Below are the code and all the weights of a small trained network. Each question names an input and a class and asks about switching units off, where a switched-off unit gives its printed mean instead of its output.

import numpy as np


def w(rows, s, z=0):
    codes = np.array(rows[::2]) - 128.0
    scale = np.full(codes.shape[1], s)
    scale[-1] = z or s
    return codes * scale


def f(y):
    return y / 2 * (1 + np.tanh(0.7978845608 * (y + 0.044715 * y**3)))


def log_softmax(a):
    a = a - a.max(-1, keepdims=True)
    return a - np.log(np.exp(a).sum(-1, keepdims=True))


def net(x, mask):
    res = np.array(x, float).reshape(1, 8) / 4 @ E
    y = f(res @ A[0][:, :-1].T + A[0][:, -1])
    res = res + np.where(mask, y, B[0][:, -1]) @ B[0][:, :-1]
    return log_softmax(res[-1] @ U[:, :-1].T + U[:, -1])


A, B = {}, {}
E = w([
[126,127,126,128,127,126],'x0',
[125,128,130,128,125,130],'x1',
[128,127,129,128,128,131],'x2',
[131,129,126,126,129,125],'x3',
[34,152,154,54,207,170],'x4',
[128,127,128,127,130,128],'x5',
[188,253,162,145,172,114],'x6',
[84,109,146,238,201,162],'x7',
],0.0049)
A[0] = w([
[93,113,127,220,175,134,74],'n1',
[89,113,126,228,176,135,81],'n2',
[99,53,125,116,106,126,121],'n3',
[128,128,128,128,128,128,125],'n4',
[100,135,138,91,159,145,17],'n5',
[128,128,128,128,128,128,128],'n6',
[151,139,119,49,89,115,60],'n7',
[207,97,129,191,81,123,13],'n8',
[104,133,137,96,155,143,15],'n9',
[170,113,120,177,95,106,2],'n10',
[114,84,122,121,118,130,117],'n11',
[41,159,135,61,191,130,57],'n12',
[137,125,126,140,120,122,45],'n13',
[107,67,123,118,113,129,116],'n14',
[166,115,119,173,97,106,2],'n15',
[128,128,128,128,128,128,126],'n16',
[96,136,140,88,161,146,18],'n17',
[118,95,123,123,120,130,121],'n18',
[128,128,128,129,128,127,117],'n19',
[168,246,144,144,151,122,134],'n20',
[128,128,128,128,129,128,120],'n21',
[110,72,122,119,114,130,115],'n22',
[128,128,128,128,128,128,127],'n23',
[128,128,128,128,128,128,123],'n24',
[127,128,128,126,131,128,80],'n25',
[107,67,123,118,112,129,116],'n26',
[97,51,126,116,105,125,121],'n27',
[128,128,128,128,128,128,127],'n28',
[153,139,119,45,89,115,61],'n29',
[128,128,128,127,127,128,119],'n30',
[129,132,129,128,128,128,139],'n31',
[117,93,123,122,120,129,120],'n32',
[127,128,128,131,129,129,102],'n33',
[150,139,119,51,89,115,59],'n34',
[128,128,128,128,129,128,128],'n35',
[156,233,128,144,149,117,131],'n36',
],0.013,0.00085)
B[0] = w([
[185,121,198,35,186,127,204],'n1',
[190,121,204,24,192,128,214],'n2',
[56,136,136,182,151,145,191],'n3',
[129,129,128,128,128,129,128],'n4',
[154,127,92,139,88,117,160],'n5',
[128,128,128,128,128,128,128],'n6',
[176,123,186,66,181,128,196],'n7',
[173,146,42,131,38,99,227],'n8',
[150,126,98,137,94,118,150],'n9',
[157,133,72,132,76,113,181],'n10',
[94,131,133,155,138,138,152],'n11',
[199,137,32,154,17,93,253],'n12',
[135,129,116,129,119,125,125],'n13',
[75,132,135,168,144,142,171],'n14',
[154,132,77,132,80,114,174],'n15',
[128,128,128,128,128,128,128],'n16',
[156,126,89,140,84,114,167],'n17',
[104,131,133,147,134,136,142],'n18',
[128,127,128,128,127,128,127],'n19',
[3,116,142,210,156,158,251],'n20',
[128,128,128,128,127,128,127],'n21',
[82,132,134,164,142,141,165],'n22',
[128,128,129,128,128,128,128],'n23',
[129,128,127,128,129,128,128],'n24',
[131,127,127,129,126,127,124],'n25',
[75,132,135,168,144,142,172],'n26',
[53,136,136,183,152,145,194],'n27',
[128,128,128,128,128,128,128],'n28',
[179,123,190,62,184,128,200],'n29',
[129,128,129,128,128,129,127],'n30',
[125,127,127,128,129,128,129],'n31',
[102,131,133,149,135,137,143],'n32',
[129,127,129,127,128,126,126],'n33',
[176,122,185,68,180,128,193],'n34',
[127,127,128,127,128,128,128],'n35',
[24,116,139,196,150,152,226],'n36',
],0.024,0.0047)
U = w([
[1,124,144,214,160,180,254],'0',
[190,116,201,7,189,126,105],'1',
[182,145,19,140,9,82,19],'2',
],0.006,0.00055)

Each question gives the input, the list of numbers given to net, and the class t.
The units are the neurons (one row each of A and B). Each row of codes is followed by its name. A weight is (code - 128) times the scale printed after its matrix; where a second scale follows, it is the last column's (A, B and U).
mask holds one flag per neuron, in row order. A switched-off neuron (its flag False) gives its mean, the last column of its row in B, instead of its output. The means were averaged over made-up inputs and are rounded, as every weight is.
A unit's drop is (log p(t) with every unit on - log p(t) with that unit switched off) / (log p(t) with every unit on - log p(t) with every unit switched off).
The circuit of an input: a set's keep is (log p(t) with only the set's units on - log p(t) with every unit switched off) / (log p(t) with every unit on - log p(t) with every unit switched off). Starting from the 12 units with the biggest drops (on a tie, the unit counted first), units are removed one at a time, each time the one whose removal leaves the highest keep (on an exact tie, the one counted first), for as long as the keep stays at least 0.8.
units of the circuit, in order: the units of the circuit, biggest drop first
most important unit: the unit with the biggest drop
k most important neurons: the k neurons with the biggest drops, biggest first
drop of u: that unit's drop, to one decimal
input [7,-2,7,3,-3,4,5,8], class 1: most important unit -> n2
input [5,3,-4,-3,-8,-8,6,7], class 2: 2 most important neurons -> (n8 n10)
input [6,-2,3,-4,-4,-5,6,-7], class 1: 2 most important neurons -> (n29 n7)
input [-4,-6,3,-8,-5,4,6,7], class 1: 2 most important neurons -> (n2 n1)
input [-3,0,5,8,-4,-6,7,-7], class 0: 4 most important neurons -> (n20 n36 n2 n1)
input [-2,8,2,3,8,-4,-7,-7], class 2: 4 most important neurons -> (n12 n20 n36 n17)
input [1,-7,3,3,-7,-8,1,8], class 1: 2 most important neurons -> (n2 n1)
input [-4,-8,6,8,-4,0,-7,-6], class 0: 2 most important neurons -> (n27 n3)
input [-1,-7,-8,8,1,6,6,-6], class 0: 2 most important neurons -> (n20 n36)
input [4,0,7,5,3,-2,7,-7], class 0: 4 most important neurons -> (n20 n36 n2 n1)
input [-7,5,4,7,-7,-2,-7,-2], class 0: 3 most important neurons -> (n12 n27 n3)
input [-3,2,-8,7,6,-1,1,6], class 1: 3 most important neurons -> (n2 n1 n8)
input [1,2,5,-3,2,3,8,-8], class 0: 3 most important neurons -> (n20 n36 n2)
input [8,-6,1,7,-3,6,0,2], class 2: units of the circuit, in order -> (n20)
input [2,-3,7,7,-5,8,-6,-2], class 0: drop of n12 -> 0.4
input [-1,1,0,0,8,-4,6,6], class 2: drop of n12 -> 1.8
input [3,-5,-6,7,-4,-4,-6,8], class 1: drop of n30 -> 0.0
